Here is a tiny trained network, its code and every weight. The questions are about switching its units off for an input and a class, where a switched-off unit gives its printed mean instead of its output.

import numpy as np


def w(rows, s, z=0):
    codes = np.array(rows[::2]) - 128.0
    scale = np.full(codes.shape[1], s)
    scale[-1] = z or s
    return codes * scale


def norm(h):
    return h / np.sqrt((h * h).mean(-1, keepdims=True) + 1e-5)


def f(y):
    return np.maximum(y, 0)


def log_softmax(a):
    a = a - a.max(-1, keepdims=True)
    return a - np.log(np.exp(a).sum(-1, keepdims=True))


def net(x, mask):
    res = np.array(x, float).reshape(1, 5) / 4 @ E
    u = 0
    for l in range(3):
        y = f(norm(res) @ A[l][:, :-1].T + A[l][:, -1])
        res = res + np.where(mask[u : u + 7], y, B[l][:, -1]) @ B[l][:, :-1]
        u += 7
    return log_softmax(norm(res)[-1] @ U[:, :-1].T + U[:, -1])


A, B = {}, {}
E = w([
[135,130,135,125,129,116,132,117,127],'x0',
[203,119,136,25,65,121,182,212,128],'x1',
[255,193,36,198,86,153,119,150,63],'x2',
[125,127,124,128,126,132,125,132,130],'x3',
[173,72,186,160,151,185,174,150,234],'x4',
],0.0089)
A[0] = w([
[115,163,128,112,185,102,52,110,44,115],'L0N1',
[46,73,180,36,94,88,134,142,159,120],'L0N2',
[44,97,139,147,163,150,98,113,113,112],'L0N3',
[162,173,114,20,155,137,190,179,130,153],'L0N4',
[15,45,195,107,76,107,119,2,182,141],'L0N5',
[57,166,161,67,133,96,78,124,129,4],'L0N6',
[153,153,68,143,155,152,112,114,136,91],'L0N7',
],0.0074,0.0032)
B[0] = w([
[112,209,139,93,110,80,103,125,156,177],'L0N1',
[96,52,114,254,131,41,104,154,67,223],'L0N2',
[193,185,172,114,140,148,226,75,115,187],'L0N3',
[130,38,92,33,118,124,105,207,173,193],'L0N4',
[167,164,102,125,151,201,212,165,106,254],'L0N5',
[53,109,104,105,138,188,77,131,3,164],'L0N6',
[94,28,117,120,67,70,105,88,109,156],'L0N7',
],0.0077,0.0097)
A[1] = w([
[209,93,94,255,143,182,123,91,219,77],'L1N1',
[157,151,186,180,73,75,80,75,183,134],'L1N2',
[99,143,135,122,130,151,166,106,195,3],'L1N3',
[133,139,255,194,99,136,146,182,243,70],'L1N4',
[179,74,150,120,175,135,170,141,183,111],'L1N5',
[159,204,166,132,72,214,150,107,31,49],'L1N6',
[184,103,162,199,155,136,166,175,190,100],'L1N7',
],0.0069,0.0053)
B[1] = w([
[164,55,134,122,154,141,71,53,50,253],'L1N1',
[132,80,84,148,93,180,1,88,124,165],'L1N2',
[35,140,169,152,173,164,117,70,216,135],'L1N3',
[85,166,85,20,145,104,124,112,31,207],'L1N4',
[111,149,124,187,119,116,158,214,188,238],'L1N5',
[61,156,141,78,177,99,150,101,139,182],'L1N6',
[104,136,129,172,126,98,106,152,205,250],'L1N7',
],0.0099,0.0048)
A[2] = w([
[137,136,105,187,128,131,43,57,150,13],'L2N1',
[236,155,45,101,66,130,70,135,188,77],'L2N2',
[220,95,149,174,132,224,166,105,171,108],'L2N3',
[79,206,116,200,160,146,116,86,119,68],'L2N4',
[108,105,101,1,81,99,142,161,43,3],'L2N5',
[50,173,138,204,201,136,158,85,125,137],'L2N6',
[172,162,53,139,48,99,81,113,141,106],'L2N7',
],0.011,0.0028)
B[2] = w([
[118,83,89,221,102,84,181,159,90,189],'L2N1',
[104,219,174,88,157,177,120,63,150,222],'L2N2',
[198,44,155,142,250,130,56,106,142,185],'L2N3',
[100,131,125,123,76,121,205,210,161,207],'L2N4',
[142,123,112,199,150,118,111,50,61,228],'L2N5',
[179,177,127,62,96,142,48,89,158,255],'L2N6',
[70,103,143,115,82,112,171,203,187,206],'L2N7',
],0.013,0.0096)
U = w([
[109,250,135,45,100,139,119,61,85,190],'0',
[134,47,108,184,154,89,80,89,43,254],'1',
[180,144,189,86,188,183,86,111,226,121],'2',
[107,70,146,112,131,93,173,242,181,10],'3',
[67,153,92,176,36,88,175,162,160,44],'4',
],0.022,0.0023)

Each question gives the input, the list of numbers given to net, and the class t.
The units are the neurons (one row each of A and B). Each row of codes is followed by its name. A weight is (code - 128) times the scale printed after its matrix; where a second scale follows, it is the last column's (A, B and U).
mask holds one flag per neuron, layer by layer. A switched-off neuron (its flag False) gives its mean, the last column of its row in B, instead of its output. The means were averaged over made-up inputs and are rounded, as every weight is.
A unit's drop is (log p(t) with every unit on - log p(t) with that unit switched off) / (log p(t) with every unit on - log p(t) with every unit switched off).
The circuit of an input: a set's keep is (log p(t) with only the set's units on - log p(t) with every unit switched off) / (log p(t) with every unit on - log p(t) with every unit switched off). Starting from the 12 units with the biggest drops (on a tie, the unit counted first), units are removed one at a time, each time the one whose removal leaves the highest keep (on an exact tie, the one counted first), for as long as the keep stays at least 0.8.
circuit, biggest first: the units of the circuit, biggest drop first
k most important neurons: the k neurons with the biggest drops, biggest first
k most important neurons of layer l: the k neurons of layer l with the biggest drops, biggest first
drop of u: that unit's drop, to one decimal
input [4,1,0,-6,7], class 3: 4 most important neurons : L1N5, L1N7, L2N6, L1N4
input [-1,-6,-5,5,1], class 2: circuit, biggest first : L2N6
input [-7,-1,-6,4,-1], class 0: 2 most important neurons : L2N6, L0N6
input [7,-1,8,-2,7], class 1: 2 most important neurons of layer 0 : L0N5, L0N4
input [-1,4,6,2,1], class 2: 3 most important neurons : L2N2, L1N4, L0N6
input [8,0,-7,0,-1], class 0: 3 most important neurons : L2N6, L0N4, L0N5
input [2,1,-4,-2,6], class 3: 3 most important neurons : L2N2, L1N4, L0N2
input [-3,1,8,-6,0], class 0: 2 most important neurons of layer 0 : L0N2, L0N5
input [2,8,1,8,5], class 2: 3 most important neurons : L2N2, L2N4, L2N1
input [-8,-8,0,6,2], class 2: 2 most important neurons : L0N2, L0N3
input [-7,1,-7,-1,-7], class 1: 3 most important neurons : L0N2, L2N5, L2N2
input [0,-1,2,7,8], class 1: 2 most important neurons : L1N1, L0N5
input [5,-6,-4,3,1], class 2: 3 most important neurons : L1N4, L0N5, L2N3
input [-4,-5,1,3,7], class 1: circuit, biggest first : L1N1
input [2,1,-4,7,8], class 3: 2 most important neurons : L2N2, L1N4
input [1,7,3,-7,5], class 2: 2 most important neurons : L2N2, L0N2
input [-1,-3,4,0,6], class 1: drop of L1N1 : 1.9
input [-7,-3,2,-6,-5], class 4: drop of L0N5 : 0.2
input [7,-8,4,2,-1], class 4: drop of L2N4 : 0.0
input [-8,7,-2,-7,-1], class 1: circuit, biggest first : L2N5
